Here is a tiny trained network, its code and every weight. The questions are about switching its units off for an input and a class, where a switched-off unit gives its printed mean instead of its output.

import numpy as np


def w(rows, s, z=0):
    codes = np.array(rows[::2]) - 128.0
    scale = np.full(codes.shape[1], s)
    scale[-1] = z or s
    return codes * scale


def norm(h):
    return h / np.sqrt((h * h).mean(-1, keepdims=True) + 1e-5)


def f(y):
    return y / 2 * (1 + np.tanh(0.7978845608 * (y + 0.044715 * y**3)))


def log_softmax(a):
    a = a - a.max(-1, keepdims=True)
    return a - np.log(np.exp(a).sum(-1, keepdims=True))


def net(x, mask):
    res = np.array(x, float).reshape(1, 2) / 4 @ E
    u = 0
    for l in range(4):
        y = f(norm(res) @ A[l][:, :-1].T + A[l][:, -1])
        res = res + np.where(mask[u : u + 6], y, B[l][:, -1]) @ B[l][:, :-1]
        u += 6
    return log_softmax(norm(res)[-1] @ U[:, :-1].T + U[:, -1])


A, B = {}, {}
E = w([
[214,216,64,9,154],'x0',
[98,95,156,2,22],'x1',
],0.0074)
A[0] = w([
[127,3,91,225,96,201],'L0N0',
[81,64,108,81,103,180],'L0N1',
[125,77,127,148,173,162],'L0N2',
[156,56,147,116,244,109],'L0N3',
[2,75,24,118,137,147],'L0N4',
[101,121,135,48,96,6],'L0N5',
],0.007,0.0014)
B[0] = w([
[152,197,104,143,105,254],'L0N0',
[135,123,46,161,146,183],'L0N1',
[91,147,120,154,138,154],'L0N2',
[44,118,85,123,86,155],'L0N3',
[120,190,177,84,177,149],'L0N4',
[83,147,255,66,221,184],'L0N5',
],0.0094,0.0039)
A[1] = w([
[83,206,172,121,137,89],'L1N0',
[196,95,187,189,185,27],'L1N1',
[139,156,119,202,184,70],'L1N2',
[59,98,88,165,67,6],'L1N3',
[150,156,73,188,166,242],'L1N4',
[88,37,109,36,1,158],'L1N5',
],0.0088,0.0013)
B[1] = w([
[139,103,94,81,114,172],'L1N0',
[118,147,112,110,173,131],'L1N1',
[108,154,112,94,128,219],'L1N2',
[168,105,116,85,70,163],'L1N3',
[92,112,149,58,125,253],'L1N4',
[94,182,157,177,246,214],'L1N5',
],0.011,0.0052)
A[2] = w([
[145,154,102,114,73,187],'L2N0',
[198,85,129,118,140,82],'L2N1',
[84,131,185,210,2,25],'L2N2',
[102,111,173,198,62,165],'L2N3',
[56,117,43,130,180,148],'L2N4',
[238,120,203,127,187,2],'L2N5',
],0.007,0.00091)
B[2] = w([
[137,55,138,112,184,161],'L2N0',
[141,107,67,119,119,109],'L2N1',
[218,48,121,174,144,199],'L2N2',
[169,110,121,5,160,153],'L2N3',
[155,172,231,150,166,254],'L2N4',
[103,114,96,132,108,168],'L2N5',
],0.011,0.0029)
A[3] = w([
[55,106,224,31,129,120],'L3N0',
[161,140,168,64,137,163],'L3N1',
[173,173,153,108,72,146],'L3N2',
[191,43,200,217,146,83],'L3N3',
[131,2,162,193,186,210],'L3N4',
[64,122,47,108,84,254],'L3N5',
],0.0081,0.0012)
B[3] = w([
[113,114,92,199,104,255],'L3N0',
[198,43,136,182,48,206],'L3N1',
[254,37,105,167,162,136],'L3N2',
[208,58,95,45,49,158],'L3N3',
[204,149,134,8,231,160],'L3N4',
[102,48,142,203,152,132],'L3N5',
],0.007,0.0062)
U = w([
[56,244,243,87,161,180],'0',
[233,92,125,16,95,191],'1',
[67,16,65,242,1,5],'2',
],0.0096,0.0029)

Each question gives the input, the list of numbers given to net, and the class t.
The units are the neurons (one row each of A and B). Each row of codes is followed by its name. A weight is (code - 128) times the scale printed after its matrix; where a second scale follows, it is the last column's (A, B and U).
mask holds one flag per neuron, layer by layer. A switched-off neuron (its flag False) gives its mean, the last column of its row in B, instead of its output. The means were averaged over made-up inputs and are rounded, as every weight is.
A unit's drop is (log p(t) with every unit on - log p(t) with that unit switched off) / (log p(t) with every unit on - log p(t) with every unit switched off).
The circuit of an input: a set's keep is (log p(t) with only the set's units on - log p(t) with every unit switched off) / (log p(t) with every unit on - log p(t) with every unit switched off). Starting from the 12 units with the biggest drops (on a tie, the unit counted first), units are removed one at a time, each time the one whose removal leaves the highest keep (on an exact tie, the one counted first), for as long as the keep stays at least 0.8.
circuit, biggest first: the units of the circuit, biggest drop first
top k neurons: the k neurons with the biggest drops, biggest first
k most important neurons of layer l: the k neurons of layer l with the biggest drops, biggest first
drop of u: that unit's drop, to one decimal
input [-1,1], class 2: top 2 neurons => (L1N5; L3N0)
input [-8,-7], class 1: circuit, biggest first => (L3N3; L3N4)
input [-6,5], class 1: top 3 neurons => (L1N3; L1N4; L1N2)
input [-5,-5], class 0: top 3 neurons => (L1N2; L1N1; L1N4)
input [-2,-3], class 2: 3 most important neurons of layer 0 => (L0N3; L0N5; L0N1)
input [2,4], class 0: top 2 neurons => (L1N5; L0N0)
input [-2,-2], class 2: top 3 neurons => (L1N5; L1N4; L0N5)
input [-7,0], class 1: top neuron => (L2N2)
input [1,0], class 2: top 2 neurons => (L0N3; L1N5)
input [3,-1], class 2: top 2 neurons => (L1N5; L2N2)
input [3,-3], class 2: top 2 neurons => (L3N0; L1N5)
input [-8,-6], class 1: top 2 neurons => (L2N2; L1N5)
input [-7,7], class 0: top 2 neurons => (L1N5; L0N4)
input [3,3], class 2: 2 most important neurons of layer 1 => (L1N2; L1N4)
input [-6,4], class 1: drop of L2N2 => 0.2
input [-7,-1], class 1: drop of L2N2 => 0.8
input [-6,-4], class 1: drop of L2N2 => 1.4
input [1,3], class 2: most important neuron of layer 2 => (L2N4)
